Small tables with named rows and columns. After each table, cells are looked up by row and column.

lili
fields: ker, tuti, vebasak, gitilob, vup, robudak, budedab, tekat, detu
fumeb: [-73.505, -65.625, -77.064, 57.617, 16.937, -81.752, 9.708, -22.537, -82.929]
moroma: [-64.874, -60.137, 70.477, 1.485, -77.126, 24.533, -52.953, -18.420, -20.771]
ziv: [42.336, 34.059, 20.716, -22.495, -69.023, -49.378, -64.173, -9.953, -2.964]
pil: [-34.280, -25.431, 55.742, -34.123, -22.332, 51.481, -40.407, -53.106, 58.198]
zozotom: [-16.088, -10.384, -64.304, 17.014, -45.197, -71.433, -21.237, 41.749, -71.678]
selu: [52.182, 49.414, 43.214, -64.645, -55.273, -24.019, -9.991, 13.659, 9.768]
maboz: [-56.644, -45.883, -58.717, 49.563, -61.051, 14.047, -41.832, -8.747, 31.031]
gep: [42.593, 34.212, -75.299, 30.801, 9.511, -75.461, 28.896, 15.140, -64.801]
puzugun: [-71.943, -67.369, 33.443, 5.443, 42.387, 60.094, 27.527, -58.969, 29.870]
mukosu: [-48.503, -41.362, -79.555, 53.825, -76.457, -69.237, -58.007, 15.720, -28.936]
naditug: [37.207, 36.842, 60.750, -74.751, -53.023, -78.221, -27.533, 25.877, -85.253]
deme: [-75.470, -74.814, -79.549, 66.963, -26.789, -9.757, 8.657, -43.827, -12.990]

fumeb, vup -> 16.937
gep, ker -> 42.593
selu, detu -> 9.768
puzugun, gitilob -> 5.443
selu, ker -> 52.182
maboz, robudak -> 14.047
moroma, ker -> -64.874
gep, tuti -> 34.212
naditug, vup -> -53.023
puzugun, budedab -> 27.527

rofiluz.csv
,tiras,mafura,fev
zit,-4.76,-3.18,1.54
sisof,-2.07,-0.54,-5.27
pas,-0.43,0.86,-0.43
podul,9.06,-0.43,-1.95
furid,1.07,3.74,-1.04
pego,-0.43,-2.26,3.36
gem,3.09,-0.43,-1.34
tuvirud,-0.43,-0.15,-3.08

tiras of furid = 1.07
mafura of zit = -3.18
mafura of pego = -2.26
fev of sisof = -5.27
tiras of tuvirud = -0.43
fev of gem = -1.34
tiras of podul = 9.06
mafura of furid = 3.74
tiras of pego = -0.43
fev of tuvirud = -3.08
tiras of zit = -4.76
tiras of gem = 3.09
mafura of pas = 0.86
fev of pego = 3.36
fev of pas = -0.43
mafura of sisof = -0.54
Which row has the largest tiras? podul

bol:
         lebiv  mudo  kuzi
pulone      21   191   109
kisuvon     59   191   139
mas         41   134   119
tiz        131    98   185
losume     212   166    83

pulone, lebiv: 21
mas, kuzi: 119
pulone, mudo: 191
tiz, mudo: 98
kisuvon, mudo: 191
losume, kuzi: 83
mas, lebiv: 41
kisuvon, lebiv: 59
tiz, lebiv: 131
tiz, kuzi: 185
losume, lebiv: 212
pulone, kuzi: 109
kisuvon, kuzi: 139
mas, mudo: 134
losume, mudo: 166

tumeb =
columns: vaf, rud, fol, vetob, sas
tifadiv: [193, 220, 201, 106, 145]
lebagim: [60, 100, 109, 211, 155]
vop: [184, 197, 124, 203, 121]
dakulom: [148, 20, 65, 184, 91]

dakulom, vetob: 184
tifadiv, vaf: 193
dakulom, sas: 91
lebagim, vetob: 211
lebagim, vaf: 60
vop, rud: 197
vop, vaf: 184
dakulom, vaf: 148
tifadiv, sas: 145
lebagim, rud: 100
vop, sas: 121
tifadiv, fol: 201

sok:
	zib	nar	tovusir	zatod	nivi	zolol	vam	kodim	domeke	fak
ziz	2.180	-1.894	-0.123	3.314	0.861	2.370	1.138	3.732	2.039	2.573
deg	2.972	0.939	7.808	-3.680	0.633	3.536	-5.085	3.471	-0.395	-1.566
kek	-3.373	1.756	1.734	1.877	4.497	-0.765	2.649	-0.929	-0.254	2.980

deg, nivi => 0.633
deg, fak => -1.566
deg, zatod => -3.680
deg, nar => 0.939
ziz, vam => 1.138
deg, domeke => -0.395
deg, kodim => 3.471
ziz, zib => 2.180
deg, vam => -5.085
kek, nar => 1.756
ziz, nar => -1.894
kek, zatod => 1.877
deg, zolol => 3.536

levufe.tsv
	mamip	vigotuk	bolofez	nefi
ronag	5.81	3.07	3.84	4.13
lafa	5.02	7.48	1.52	5.13
zoz	5.05	6.17	6.82	6.06
bados	6.35	8.86	3.64	4.69
pezat	5.94	8.17	5.49	6.70

What is the nefi of lafa in levufe?
5.13
What is the nefi of zoz in levufe?
6.06
What is the nefi of pezat in levufe?
6.70
What is the bolofez of zoz in levufe?
6.82
What is the vigotuk of bados in levufe?
8.86
What is the mamip of lafa in levufe?
5.02

pob:
columns: lomik, pami, bon, ruf, tul, gis, nitaf, mes, lokovur
buv: [-0.5, -0.2, -0.5, -0.4, -0.2, 0.0, -0.1, 0.2, 0.8]
kopogaf: [-0.1, -0.4, 0.1, -0.1, -0.6, -0.3, -0.3, -0.8, -0.1]
fidotab: [-0.4, -0.1, 0.4, -0.1, 0.0, -0.2, 0.2, -0.1, -0.2]
fati: [-0.1, -0.4, -0.2, -0.2, 0.1, -0.2, -0.2, 0.0, 0.2]
finere: [0.1, -0.3, -0.1, -0.1, -0.3, -0.1, -0.2, -0.3, -0.3]
muf: [-0.4, 0.1, -0.4, -0.6, -0.1, -0.3, -0.3, -0.3, -0.4]
duk: [-0.4, 0.0, -0.2, -0.2, 0.2, -0.1, 0.0, 0.2, 0.0]
kob: [-0.6, 0.6, -0.5, -0.6, 0.7, -0.2, 0.1, 0.5, -0.8]
vozogag: [0.0, -0.4, -0.4, -0.3, -0.5, 0.0, -0.3, -0.6, -0.1]

finere, tul -> -0.3
kob, lokovur -> -0.8
duk, lomik -> -0.4
muf, lomik -> -0.4
finere, mes -> -0.3
fati, bon -> -0.2
buv, ruf -> -0.4
kopogaf, gis -> -0.3
buv, nitaf -> -0.1
kopogaf, bon -> 0.1
finere, ruf -> -0.1
duk, ruf -> -0.2
finere, bon -> -0.1
duk, lokovur -> 0.0
buv, lokovur -> 0.8
vozogag, mes -> -0.6
kopogaf, ruf -> -0.1
fati, gis -> -0.2
buv, tul -> -0.2
vozogag, lomik -> 0.0
Row with the largest lokovur: buv

